Below are the code and all the weights of a small trained network. Each question names an input and a class and asks about switching units off, where a switched-off unit gives its printed mean instead of its output.

import numpy as np


def w(rows, s, z=0):
    codes = np.array(rows[::2]) - 128.0
    scale = np.full(codes.shape[1], s)
    scale[-1] = z or s
    return codes * scale


def f(y):
    return np.maximum(y, 0)


def log_softmax(a):
    a = a - a.max(-1, keepdims=True)
    return a - np.log(np.exp(a).sum(-1, keepdims=True))


def net(x, mask):
    res = np.array(x, float).reshape(1, 8) / 4 @ E
    y = f(res @ A[0][:, :-1].T + A[0][:, -1])
    res = res + np.where(mask, y, B[0][:, -1]) @ B[0][:, :-1]
    return log_softmax(res[-1] @ U[:, :-1].T + U[:, -1])


A, B = {}, {}
E = w([
[248,186,204,220,55,81,129],'x0',
[122,140,122,144,133,133,115],'x1',
[27,82,147,225,153,68,235],'x2',
[105,9,225,180,142,222,44],'x3',
[176,62,59,172,60,200,231],'x4',
[128,130,128,131,133,129,123],'x5',
[114,204,184,88,233,212,254],'x6',
[130,126,132,123,128,125,131],'x7',
],0.0071)
A[0] = w([
[64,65,114,45,171,174,102,30],'neuron 1',
[37,140,21,143,167,146,122,71],'neuron 2',
[110,81,53,75,176,120,106,34],'neuron 3',
[123,165,175,120,193,118,131,109],'neuron 4',
[150,75,97,162,137,62,103,3],'neuron 5',
[210,134,127,77,101,241,79,215],'neuron 6',
[159,156,186,180,41,129,158,103],'neuron 7',
[101,15,185,146,87,172,136,182],'neuron 8',
[95,191,182,128,174,152,125,146],'neuron 9',
[175,151,169,154,107,125,142,14],'neuron 10',
[97,163,182,82,190,162,168,31],'neuron 11',
[146,105,111,81,101,36,48,121],'neuron 12',
[167,158,246,203,108,83,119,18],'neuron 13',
[78,197,98,126,125,36,128,132],'neuron 14',
[238,187,190,178,136,124,112,85],'neuron 15',
[119,162,198,144,160,145,188,103],'neuron 16',
[160,143,55,78,59,95,253,119],'neuron 17',
[65,112,141,224,92,103,204,108],'neuron 18',
[113,40,192,172,163,171,108,58],'neuron 19',
[145,66,65,195,102,154,213,129],'neuron 20',
[129,65,115,146,25,118,102,70],'neuron 21',
[67,103,154,186,191,39,153,32],'neuron 22',
[170,191,63,113,180,121,112,211],'neuron 23',
[98,100,140,210,168,109,193,77],'neuron 24',
[58,106,114,82,106,150,158,58],'neuron 25',
[184,174,142,119,166,223,153,75],'neuron 26',
[85,106,196,137,179,73,114,141],'neuron 27',
[146,157,164,190,60,105,169,42],'neuron 28',
[108,64,82,106,117,206,156,53],'neuron 29',
[143,90,254,167,127,239,93,139],'neuron 30',
[69,106,75,145,100,43,72,86],'neuron 31',
[126,119,118,183,167,37,41,179],'neuron 32',
],0.0097,0.0037)
B[0] = w([
[95,120,204,120,65,129,104,228],'neuron 1',
[48,138,187,105,72,148,121,209],'neuron 2',
[74,121,191,94,52,152,147,189],'neuron 3',
[113,50,114,203,130,128,173,191],'neuron 4',
[124,146,99,150,130,195,152,166],'neuron 5',
[191,123,107,52,210,105,101,239],'neuron 6',
[82,129,165,92,78,139,122,205],'neuron 7',
[174,189,146,192,152,117,105,242],'neuron 8',
[183,87,93,162,128,170,187,207],'neuron 9',
[72,65,158,103,67,157,162,162],'neuron 10',
[111,74,68,158,126,178,126,214],'neuron 11',
[147,78,107,155,147,149,191,227],'neuron 12',
[94,141,164,98,61,126,149,213],'neuron 13',
[104,209,137,187,192,115,72,226],'neuron 14',
[54,78,185,67,88,122,139,216],'neuron 15',
[144,120,105,181,129,227,185,212],'neuron 16',
[118,188,137,218,143,86,129,254],'neuron 17',
[163,91,103,2,158,91,56,243],'neuron 18',
[130,205,154,186,108,157,117,221],'neuron 19',
[154,102,121,138,207,44,118,230],'neuron 20',
[132,111,62,160,120,165,162,199],'neuron 21',
[187,79,124,37,110,151,56,225],'neuron 22',
[130,156,182,120,194,97,87,211],'neuron 23',
[194,88,68,81,107,125,114,223],'neuron 24',
[126,102,132,122,59,120,110,180],'neuron 25',
[167,66,73,133,124,204,167,196],'neuron 26',
[196,174,136,84,216,57,81,215],'neuron 27',
[85,137,134,112,58,111,149,194],'neuron 28',
[92,103,180,130,116,97,145,190],'neuron 29',
[116,196,180,198,177,102,102,249],'neuron 30',
[126,111,77,187,136,193,204,216],'neuron 31',
[172,67,119,146,150,144,206,234],'neuron 32',
],0.0081,0.0093)
U = w([
[138,82,57,179,86,183,192,20],'0',
[18,126,185,71,8,107,123,48],'1',
[176,111,94,46,138,80,78,146],'2',
[101,204,139,186,143,72,122,46],'3',
[128,110,121,132,145,80,145,254],'4',
],0.011,0.0057)

Each question gives the input, the list of numbers given to net, and the class t.
The units are the neurons (one row each of A and B). Each row of codes is followed by its name. A weight is (code - 128) times the scale printed after its matrix; where a second scale follows, it is the last column's (A, B and U).
mask holds one flag per neuron, in row order. A switched-off neuron (its flag False) gives its mean, the last column of its row in B, instead of its output. The means were averaged over made-up inputs and are rounded, as every weight is.
A unit's drop is (log p(t) with every unit on - log p(t) with that unit switched off) / (log p(t) with every unit on - log p(t) with every unit switched off).
The circuit of an input: a set's keep is (log p(t) with only the set's units on - log p(t) with every unit switched off) / (log p(t) with every unit on - log p(t) with every unit switched off). Starting from the 12 units with the biggest drops (on a tie, the unit counted first), units are removed one at a time, each time the one whose removal leaves the highest keep (on an exact tie, the one counted first), for as long as the keep stays at least 0.8.
circuit, biggest first: the units of the circuit, biggest drop first
most important unit: the unit with the biggest drop
k most important neurons: the k neurons with the biggest drops, biggest first
drop when u is switched off: that unit's drop, to one decimal
input [5,-5,7,7,8,-8,4,-1], class 4: circuit, biggest first : [neuron 18]
input [-4,-2,5,-3,1,-4,-3,2], class 2: circuit, biggest first : [neuron 18; neuron 22]
input [3,4,8,-8,1,4,-4,-6], class 2: 4 most important neurons : [neuron 18; neuron 22; neuron 24; neuron 30]
input [0,-3,-8,5,2,4,-8,7], class 0: 4 most important neurons : [neuron 21; neuron 12; neuron 18; neuron 27]
input [-4,0,5,8,7,-6,5,-1], class 3: circuit, biggest first : [neuron 30; neuron 8]
input [3,-8,-5,3,-8,-1,-3,-6], class 4: circuit, biggest first : [neuron 22; neuron 12]
input [0,2,6,2,8,-7,-3,3], class 4: 2 most important neurons : [neuron 6; neuron 27]
input [4,8,8,-3,-4,-5,4,7], class 2: circuit, biggest first : [neuron 18; neuron 22]
input [-4,6,-2,5,1,-5,-3,-5], class 3: circuit, biggest first : [neuron 8; neuron 30; neuron 19]
input [-3,-1,5,-5,7,-3,-2,-7], class 4: circuit, biggest first : [neuron 17; neuron 18]
input [0,-1,-2,2,-8,2,-4,8], class 4: 2 most important neurons : [neuron 27; neuron 16]
input [8,3,8,-8,-8,-2,-7,8], class 1: 2 most important neurons : [neuron 13; neuron 28]
input [-5,-7,4,-2,-5,2,6,-7], class 0: 4 most important neurons : [neuron 11; neuron 9; neuron 16; neuron 4]
input [-4,-2,6,5,-5,5,5,-6], class 2: most important unit : neuron 27
input [-4,0,7,1,7,3,6,3], class 2: 3 most important neurons : [neuron 18; neuron 20; neuron 24]
input [-6,-6,-6,3,7,3,5,-8], class 4: 2 most important neurons : [neuron 6; neuron 18]
input [-7,4,1,-8,0,6,-6,6], class 3: 3 most important neurons : [neuron 14; neuron 17; neuron 15]
input [-1,-5,7,6,7,6,-4,4], class 2: 2 most important neurons : [neuron 18; neuron 24]
input [-5,5,5,8,0,-5,5,3], class 3: 2 most important neurons : [neuron 30; neuron 19]
input [5,-4,0,6,1,3,-8,7], class 0: circuit, biggest first : [neuron 21]
input [-5,3,7,4,1,6,5,7], class 2: 4 most important neurons : [neuron 18; neuron 22; neuron 24; neuron 27]
input [-6,4,5,1,8,-1,-4,-6], class 4: 2 most important neurons : [neuron 20; neuron 8]
input [-1,-8,5,2,-4,-8,-7,-8], class 0: drop when neuron 31 is switched off : 0.4
input [-2,8,5,1,3,-8,-2,1], class 2: drop when neuron 18 is switched off : 0.2
input [-5,0,-2,7,7,3,-1,-6], class 3: drop when neuron 21 is switched off : 0.0
